Here is a tiny trained network, its code and every weight. The questions are about switching its units off for an input and a target symbol, where a switched-off unit gives its printed mean instead of its output.

import numpy as np


def w(rows, s, z=0):
    codes = np.array(rows[::2]) - 128.0
    scale = np.full(codes.shape[1], s)
    scale[-1] = z or s
    return codes * scale


def f(y):
    return np.maximum(y, 0)


def softmax(a):
    e = np.exp(a - a.max(-1, keepdims=True))
    return e / e.sum(-1, keepdims=True)


def log_softmax(a):
    a = a - a.max(-1, keepdims=True)
    return a - np.log(np.exp(a).sum(-1, keepdims=True))


def net(x, mask):
    ids = ['γδεηθπτφω'.index(c) for c in x.split()]
    T = len(ids)
    res = E[ids] + P[:T]
    r = res
    for j in range(2):
        rows = slice(2 * j, 2 * j + 2)
        q, k, v = (r @ M[0][rows].T for M in (Q, K, V))
        z = softmax(np.where(np.tri(T) > 0, q @ k.T / 2**0.5, -1e9)) @ v
        o = O[0][rows]
        res = res + np.where(mask[j], z, o[:, -1]) @ o[:, :-1]
    y = f(res @ A[0][:, :-1].T + A[0][:, -1])
    res = res + np.where(mask[2:26], y, B[0][:, -1]) @ B[0][:, :-1]
    return log_softmax(res[-1] @ U[:, :-1].T + U[:, -1])


Q, K, V, O, A, B = {}, {}, {}, {}, {}, {}
E = w([
[221,139,113,163],'γ',
[236,162,128,185],'δ',
[175,164,130,160],'ε',
[99,119,134,166],'η',
[153,132,156,166],'θ',
[118,82,61,153],'π',
[109,48,156,147],'τ',
[111,137,249,161],'φ',
[20,161,106,145],'ω',
],0.021)
P = w([
[147,133,134,251],'0',
[149,133,135,222],'1',
[138,128,134,202],'2',
[138,128,135,175],'3',
[140,130,128,153],'4',
[129,127,124,136],'5',
[121,119,137,113],'6',
[126,122,143,126],'7',
[137,133,141,155],'8',
],0.013)
Q[0] = w([
[74,174,150,2],'h0',
[111,171,71,63],'h0',
[148,89,186,229],'h1',
[56,157,144,60],'h1',
],0.0096)
K[0] = w([
[163,156,98,235],'h0',
[137,93,173,219],'h0',
[70,120,175,5],'h1',
[130,123,116,167],'h1',
],0.012)
V[0] = w([
[201,74,254,115],'h0',
[45,203,151,130],'h0',
[155,176,60,71],'h1',
[74,67,157,128],'h1',
],0.0096)
O[0] = w([
[194,172,172,70,155],'h0',
[116,244,105,1,128],'h0',
[160,152,117,234,2],'h1',
[137,58,83,8,149],'h1',
],0.0083,0.01)
A[0] = w([
[179,120,150,132,30],'n0',
[124,138,172,202,246],'n1',
[69,100,145,102,166],'n2',
[156,70,142,157,51],'n3',
[169,198,47,22,169],'n4',
[145,109,154,102,136],'n5',
[94,176,136,146,245],'n6',
[209,244,123,115,209],'n7',
[169,225,195,111,134],'n8',
[167,113,144,167,101],'n9',
[159,75,161,115,4],'n10',
[154,57,40,49,120],'n11',
[95,60,111,209,235],'n12',
[29,141,195,136,110],'n13',
[108,56,194,76,124],'n14',
[102,133,45,169,74],'n15',
[81,71,129,167,214],'n16',
[123,97,64,135,203],'n17',
[169,82,143,152,178],'n18',
[165,159,138,114,67],'n19',
[149,145,123,173,253],'n20',
[114,192,87,177,60],'n21',
[77,124,187,111,108],'n22',
[138,132,167,188,154],'n23',
],0.011,0.0055)
B[0] = w([
[109,169,119,205,158],'n0',
[114,122,105,64,227],'n1',
[75,163,168,152,195],'n2',
[184,166,162,182,164],'n3',
[123,167,159,180,226],'n4',
[151,114,124,148,180],'n5',
[132,36,76,87,184],'n6',
[74,59,140,147,255],'n7',
[3,76,145,130,226],'n8',
[150,107,139,139,177],'n9',
[74,80,71,164,153],'n10',
[179,190,156,215,198],'n11',
[182,216,95,126,226],'n12',
[177,135,114,190,185],'n13',
[105,202,161,185,225],'n14',
[185,5,138,127,150],'n15',
[183,149,115,31,200],'n16',
[175,199,136,69,168],'n17',
[147,84,170,110,209],'n18',
[130,92,131,220,155],'n19',
[130,90,87,78,212],'n20',
[116,90,195,184,150],'n21',
[135,170,78,219,179],'n22',
[35,98,122,108,193],'n23',
],0.0057,0.0095)
U = w([
[114,94,177,2,212],'γ',
[182,137,175,131,113],'δ',
[185,138,127,45,156],'ε',
[126,95,138,156,76],'η',
[65,125,62,157,91],'θ',
[140,177,214,119,81],'π',
[85,138,149,188,3],'τ',
[85,178,76,110,227],'φ',
[93,48,154,24,189],'ω',
],0.0095,0.0062)

Each question gives the input, a string of symbols that net reads in full, and the target symbol t.
The units are the heads (2 rows each of Q, K, V and O) and the neurons (one row each of A and B). Each row of codes is followed by its name. A weight is (code - 128) times the scale printed after its matrix; where a second scale follows, it is the last column's (O, A, B and U).
mask holds one flag per unit, heads first, then neurons. A switched-off unit (its flag False) gives its mean, the last column of its rows in O or B, instead of its output. The means were averaged over made-up inputs and are rounded, as every weight is.
A unit's drop is (log p(t) with every unit on - log p(t) with that unit switched off) / (log p(t) with every unit on - log p(t) with every unit switched off).
The circuit of an input: a set's keep is (log p(t) with only the set's units on - log p(t) with every unit switched off) / (log p(t) with every unit on - log p(t) with every unit switched off). Starting from the 12 units with the biggest drops (on a tie, the unit counted first), units are removed one at a time, each time the one whose removal leaves the highest keep (on an exact tie, the one counted first), for as long as the keep stays at least 0.8.
units of the circuit, in order: the units of the circuit, biggest drop first
most important unit: the unit with the biggest drop
k most important neurons: the k neurons with the biggest drops, biggest first
heads that matter: for each layer, one digit per head in row order, 1 if its drop is at least 0.15 and else 0, layers parted by /
drop when u is switched off: that unit's drop, to one decimal
input δ τ δ γ η θ φ γ, target π: units of the circuit, in order -> n4, h0
input δ δ ω γ, target φ: units of the circuit, in order -> h0
input θ δ δ δ δ θ ω η, target φ: units of the circuit, in order -> h0, n7
input τ δ φ φ, target τ: 4 most important neurons -> n8, n22, n14, n16
input φ π η δ τ, target π: 2 most important neurons -> n14, n11
input φ γ τ δ π ε ε, target ω: heads that matter -> 01
input γ δ ε, target ω: heads that matter -> 00
input δ γ ω γ γ η ω δ θ, target φ: heads that matter -> 10
input δ ω π τ, target π: heads that matter -> 00
input θ π δ, target ε: 2 most important neurons -> n12, n1
input δ δ φ φ π, target π: 2 most important neurons -> n11, n4
input ω ε η δ δ δ φ θ, target π: 3 most important neurons -> n4, n14, n11
input θ δ δ, target ω: drop when n0 is switched off -> -0.1
input δ φ δ ε θ δ γ, target ω: most important unit -> h1
input ω ω θ, target φ: drop when n7 is switched off -> 0.1
input ω ω γ θ δ π, target ε: drop when n16 is switched off -> 0.2
